Below is a small trained network, with its code and all its weights. Each question gives an input and a target symbol and asks what happens when units are switched off, that is, made to give their printed mean instead of their output.

import numpy as np


def w(rows, s, z=0):
    codes = np.array(rows[::2]) - 128.0
    scale = np.full(codes.shape[1], s)
    scale[-1] = z or s
    return codes * scale


def norm(h):
    return h / np.sqrt((h * h).mean(-1, keepdims=True) + 1e-5)


def f(y):
    return y / 2 * (1 + np.tanh(0.7978845608 * (y + 0.044715 * y**3)))


def softmax(a):
    e = np.exp(a - a.max(-1, keepdims=True))
    return e / e.sum(-1, keepdims=True)


def log_softmax(a):
    a = a - a.max(-1, keepdims=True)
    return a - np.log(np.exp(a).sum(-1, keepdims=True))


def net(x, mask):
    ids = ['αβγδεζηθλξπστφψω'.index(c) for c in x.split()]
    T = len(ids)
    res = E[ids] + P[:T]
    u = 0
    for l in range(2):
        q, k, v = (norm(res) @ M[l].T for M in (Q, K, V))
        z = softmax(np.where(np.tri(T) > 0, q @ k.T / 2**0.5, -1e9)) @ v
        res = res + np.where(mask[u], z, O[l][:, -1]) @ O[l][:, :-1]
        u += 1
        y = f(norm(res) @ A[l][:, :-1].T + A[l][:, -1])
        res = res + np.where(mask[u : u + 16], y, B[l][:, -1]) @ B[l][:, :-1]
        u += 16
    return log_softmax(norm(res)[-1] @ U[:, :-1].T + U[:, -1])


Q, K, V, O, A, B = {}, {}, {}, {}, {}, {}
E = w([
[130,8,103,121,106,108,104,107,122],'α',
[205,65,156,92,4,157,130,196,93],'β',
[72,38,132,194,157,88,100,51,122],'γ',
[103,52,92,40,114,132,101,121,164],'δ',
[165,62,119,72,85,106,86,222,129],'ε',
[51,83,103,94,103,124,98,99,162],'ζ',
[54,183,222,47,189,168,57,193,143],'η',
[79,24,131,123,130,151,183,37,116],'θ',
[79,54,165,158,202,52,105,98,117],'λ',
[93,71,149,96,209,60,106,80,150],'ξ',
[138,58,133,48,135,81,183,61,152],'π',
[76,151,192,125,219,58,143,100,150],'σ',
[143,79,177,158,147,48,228,90,103],'τ',
[139,115,239,190,197,51,195,98,92],'φ',
[165,113,203,49,228,58,140,112,148],'ψ',
[117,164,181,118,105,65,221,137,146],'ω',
],0.013)
P = w([
[158,143,7,238,169,131,165,199,188],'0',
[95,156,63,109,147,69,201,111,96],'1',
[108,81,75,174,189,157,227,190,231],'2',
[97,153,115,96,119,50,146,95,103],'3',
[90,51,148,146,159,139,192,168,232],'4',
[92,119,167,93,83,71,92,69,97],'5',
[83,24,204,123,123,123,148,161,230],'6',
[98,102,184,96,73,51,70,70,132],'7',
],0.015)
Q[0] = w([
[66,27,248,108,89,97,141,144,215],'L0H1',
[170,108,122,189,145,197,105,155,217],'L0H1',
],0.015)
K[0] = w([
[82,78,251,75,87,69,117,99,126],'L0H1',
[137,116,109,133,94,167,39,97,83],'L0H1',
],0.016)
V[0] = w([
[37,156,49,103,1,141,131,149,176],'L0H1',
[81,196,194,246,35,119,220,161,97],'L0H1',
],0.011)
O[0] = w([
[70,132,144,91,6,64,94,155,81,4],'L0H1',
[138,50,213,65,136,68,62,165,158,49],'L0H1',
],0.021,0.003)
A[0] = w([
[180,140,127,83,92,207,10,122,100,113],'L0N1',
[135,63,161,124,134,109,76,143,128,183],'L0N2',
[72,206,94,94,57,127,99,60,39,138],'L0N3',
[174,101,127,174,115,165,152,152,189,91],'L0N4',
[168,209,158,120,146,50,151,111,21,90],'L0N5',
[104,93,49,88,149,161,73,111,138,136],'L0N6',
[78,175,102,191,117,232,211,144,138,64],'L0N7',
[88,88,144,101,85,45,97,56,12,3],'L0N8',
[90,145,189,60,82,49,92,111,34,38],'L0N9',
[190,186,163,46,165,110,147,124,57,96],'L0N10',
[220,148,162,115,88,133,216,200,152,189],'L0N11',
[71,43,169,181,82,103,186,163,168,116],'L0N12',
[119,85,84,168,203,165,211,158,116,142],'L0N13',
[108,128,75,176,109,39,138,61,110,212],'L0N14',
[201,158,166,81,178,124,68,75,61,247],'L0N15',
[70,174,82,34,144,182,102,118,102,118],'L0N16',
],0.012,0.0073)
B[0] = w([
[69,119,159,192,205,106,95,8,69,126],'L0N1',
[141,152,76,76,89,42,166,77,106,182],'L0N2',
[58,69,152,156,142,103,54,200,115,170],'L0N3',
[105,170,190,171,169,131,162,111,172,154],'L0N4',
[101,157,109,80,100,117,66,118,70,131],'L0N5',
[118,120,193,130,180,146,94,80,106,145],'L0N6',
[232,116,45,153,131,45,119,146,106,228],'L0N7',
[98,155,21,210,180,142,208,83,226,153],'L0N8',
[167,194,62,129,68,161,81,78,189,166],'L0N9',
[176,165,82,120,202,152,88,57,186,129],'L0N10',
[83,76,140,99,168,134,63,80,117,145],'L0N11',
[151,158,189,33,159,143,100,162,142,174],'L0N12',
[143,152,161,114,83,148,35,133,158,253],'L0N13',
[141,59,120,59,121,139,125,112,127,206],'L0N14',
[113,176,96,130,101,60,106,112,97,174],'L0N15',
[180,103,179,101,109,101,54,72,151,138],'L0N16',
],0.013,0.015)
Q[1] = w([
[121,157,139,136,102,3,181,177,200],'L1H1',
[163,174,135,84,113,152,2,219,237],'L1H1',
],0.0083)
K[1] = w([
[158,73,136,120,84,14,160,51,169],'L1H1',
[91,148,159,242,99,51,110,2,85],'L1H1',
],0.0095)
V[1] = w([
[90,200,67,91,206,89,68,191,131],'L1H1',
[125,255,159,141,125,116,93,193,73],'L1H1',
],0.0096)
O[1] = w([
[141,68,213,168,10,166,153,88,68,254],'L1H1',
[146,18,88,64,2,164,195,133,208,61],'L1H1',
],0.0095,0.0074)
A[1] = w([
[134,77,113,157,165,94,115,219,75,81],'L1N1',
[110,123,148,163,106,94,56,120,113,84],'L1N2',
[85,157,131,71,104,100,121,79,1,64],'L1N3',
[141,105,79,168,133,140,57,144,85,1],'L1N4',
[74,90,217,155,125,165,124,155,140,52],'L1N5',
[48,108,117,84,59,119,162,228,104,41],'L1N6',
[131,62,174,138,147,63,149,241,134,85],'L1N7',
[145,102,201,75,97,81,84,92,113,174],'L1N8',
[79,198,87,91,21,121,138,97,53,77],'L1N9',
[176,115,81,146,156,57,182,134,23,133],'L1N10',
[120,60,94,126,132,135,73,96,107,107],'L1N11',
[131,75,192,127,166,166,120,188,196,92],'L1N12',
[101,148,157,223,191,224,211,215,197,37],'L1N13',
[144,102,110,123,128,93,64,127,74,98],'L1N14',
[84,165,200,52,145,59,126,81,80,38],'L1N15',
[200,90,193,97,167,89,103,112,163,107],'L1N16',
],0.015,0.0082)
B[1] = w([
[169,163,78,141,176,208,168,82,110,145],'L1N1',
[102,118,164,82,149,156,190,113,156,172],'L1N2',
[137,70,87,81,158,224,123,158,197,161],'L1N3',
[141,95,101,52,137,118,112,72,89,166],'L1N4',
[62,183,135,94,126,114,173,10,175,133],'L1N5',
[85,176,188,218,158,102,93,143,122,148],'L1N6',
[93,34,65,91,133,167,129,102,198,147],'L1N7',
[113,173,95,145,155,162,176,108,154,254],'L1N8',
[181,117,93,171,140,83,197,141,114,162],'L1N9',
[98,155,109,94,89,155,40,108,116,190],'L1N10',
[132,137,164,144,135,77,159,147,125,181],'L1N11',
[158,111,90,145,136,44,117,125,61,158],'L1N12',
[106,100,213,25,127,254,141,173,87,142],'L1N13',
[111,132,166,129,101,98,147,123,145,197],'L1N14',
[172,177,138,132,127,125,125,213,68,192],'L1N15',
[114,121,141,159,81,155,125,135,93,233],'L1N16',
],0.017,0.016)
U = w([
[145,70,188,148,107,164,64,183,93,228],'α',
[165,92,135,165,15,173,163,128,124,106],'β',
[162,88,147,127,232,78,109,117,179,143],'γ',
[93,102,60,178,101,151,158,152,27,159],'δ',
[145,89,121,133,166,84,196,151,50,164],'ε',
[60,160,141,204,87,121,62,170,167,209],'ζ',
[92,89,189,71,100,117,73,171,208,230],'η',
[70,109,108,146,183,165,109,132,221,204],'θ',
[111,130,200,142,96,157,160,37,149,107],'λ',
[139,119,149,94,47,72,26,90,39,2],'ξ',
[134,71,76,36,156,190,147,88,124,69],'π',
[148,157,119,139,173,248,190,128,182,114],'σ',
[115,178,90,53,135,186,117,186,33,58],'τ',
[119,219,177,186,150,80,105,144,42,62],'φ',
[177,179,73,243,147,160,86,103,162,80],'ψ',
[172,199,82,120,108,66,202,119,130,33],'ω',
],0.012,0.0061)

Each question gives the input, a string of symbols that net reads in full, and the target symbol t.
The units are the heads (2 rows each of Q, K, V and O) and the neurons (one row each of A and B). Each row of codes is followed by its name. A weight is (code - 128) times the scale printed after its matrix; where a second scale follows, it is the last column's (O, A, B and U).
mask holds one flag per unit, layer by layer, with each layer's heads first. A switched-off unit (its flag False) gives its mean, the last column of its rows in O or B, instead of its output. The means were averaged over made-up inputs and are rounded, as every weight is.
A unit's drop is (log p(t) with every unit on - log p(t) with that unit switched off) / (log p(t) with every unit on - log p(t) with every unit switched off).
The circuit of an input: a set's keep is (log p(t) with only the set's units on - log p(t) with every unit switched off) / (log p(t) with every unit on - log p(t) with every unit switched off). Starting from the 12 units with the biggest drops (on a tie, the unit counted first), units are removed one at a time, each time the one whose removal leaves the highest keep (on an exact tie, the one counted first), for as long as the keep stays at least 0.8.
units of the circuit, in order: the units of the circuit, biggest drop first
most important unit: the unit with the biggest drop
k most important neurons: the k neurons with the biggest drops, biggest first
top k neurons in layer l: the k neurons of layer l with the biggest drops, biggest first
drop when u is switched off: that unit's drop, to one decimal
input ψ θ σ α, target σ: most important unit : L0N7
input ψ ξ ε, target ψ: units of the circuit, in order : L0N7; L0H1; L0N13
input φ λ ξ β ξ ξ η, target ψ: units of the circuit, in order : L0N7; L0H1
input α ξ λ γ η λ τ, target α: units of the circuit, in order : L0H1; L0N2; L1N13; L1N8
input ε θ λ, target τ: units of the circuit, in order : L0H1; L0N12; L1N15
input δ β π δ, target π: 3 most important neurons : L1N1; L0N3; L0N7
input τ ζ δ ξ ζ α δ, target π: 2 most important neurons : L0N3; L0N7
input η π α σ α, target λ: top 2 neurons in layer 0 : L0N7; L0N15
input λ ξ φ ε η λ, target λ: 2 most important neurons : L0N2; L0N13
input λ σ ψ ε β, target θ: 4 most important neurons : L0N3; L1N7; L1N6; L0N11
input λ π ω, target ξ: top 2 neurons in layer 0 : L0N7; L0N11
input λ ζ δ ξ λ φ, target φ: top 3 neurons in layer 1 : L1N16; L1N15; L1N3
input λ γ ξ δ δ γ, target δ: 2 most important neurons : L0N8; L0N13
input ξ π σ, target ξ: top neuron in layer 0 : L0N7
input ξ σ ξ, target λ: 2 most important neurons : L0N7; L1N5
input λ γ λ θ, target λ: 2 most important neurons : L0N2; L0N13
input δ λ λ τ ω, target ε: 2 most important neurons : L1N12; L1N15
input δ τ θ λ ζ, target α: 2 most important neurons : L1N13; L0N2
input ξ α τ ω ξ ω γ γ, target ω: 2 most important neurons : L0N2; L0N9
input λ η γ τ γ γ σ, target φ: most important neuron : L1N12
input β ξ λ τ, target τ: top 2 neurons in layer 0 : L0N7; L0N13
input η ω θ ψ λ λ ζ, target α: 2 most important neurons : L0N2; L1N13
input δ θ λ, target τ: 3 most important neurons : L0N12; L1N15; L1N8
input α ω λ ξ ζ σ, target σ: top 2 neurons in layer 0 : L0N7; L0N15
input γ ψ α η ω λ, target ω: drop when L0N9 is switched off : 0.1
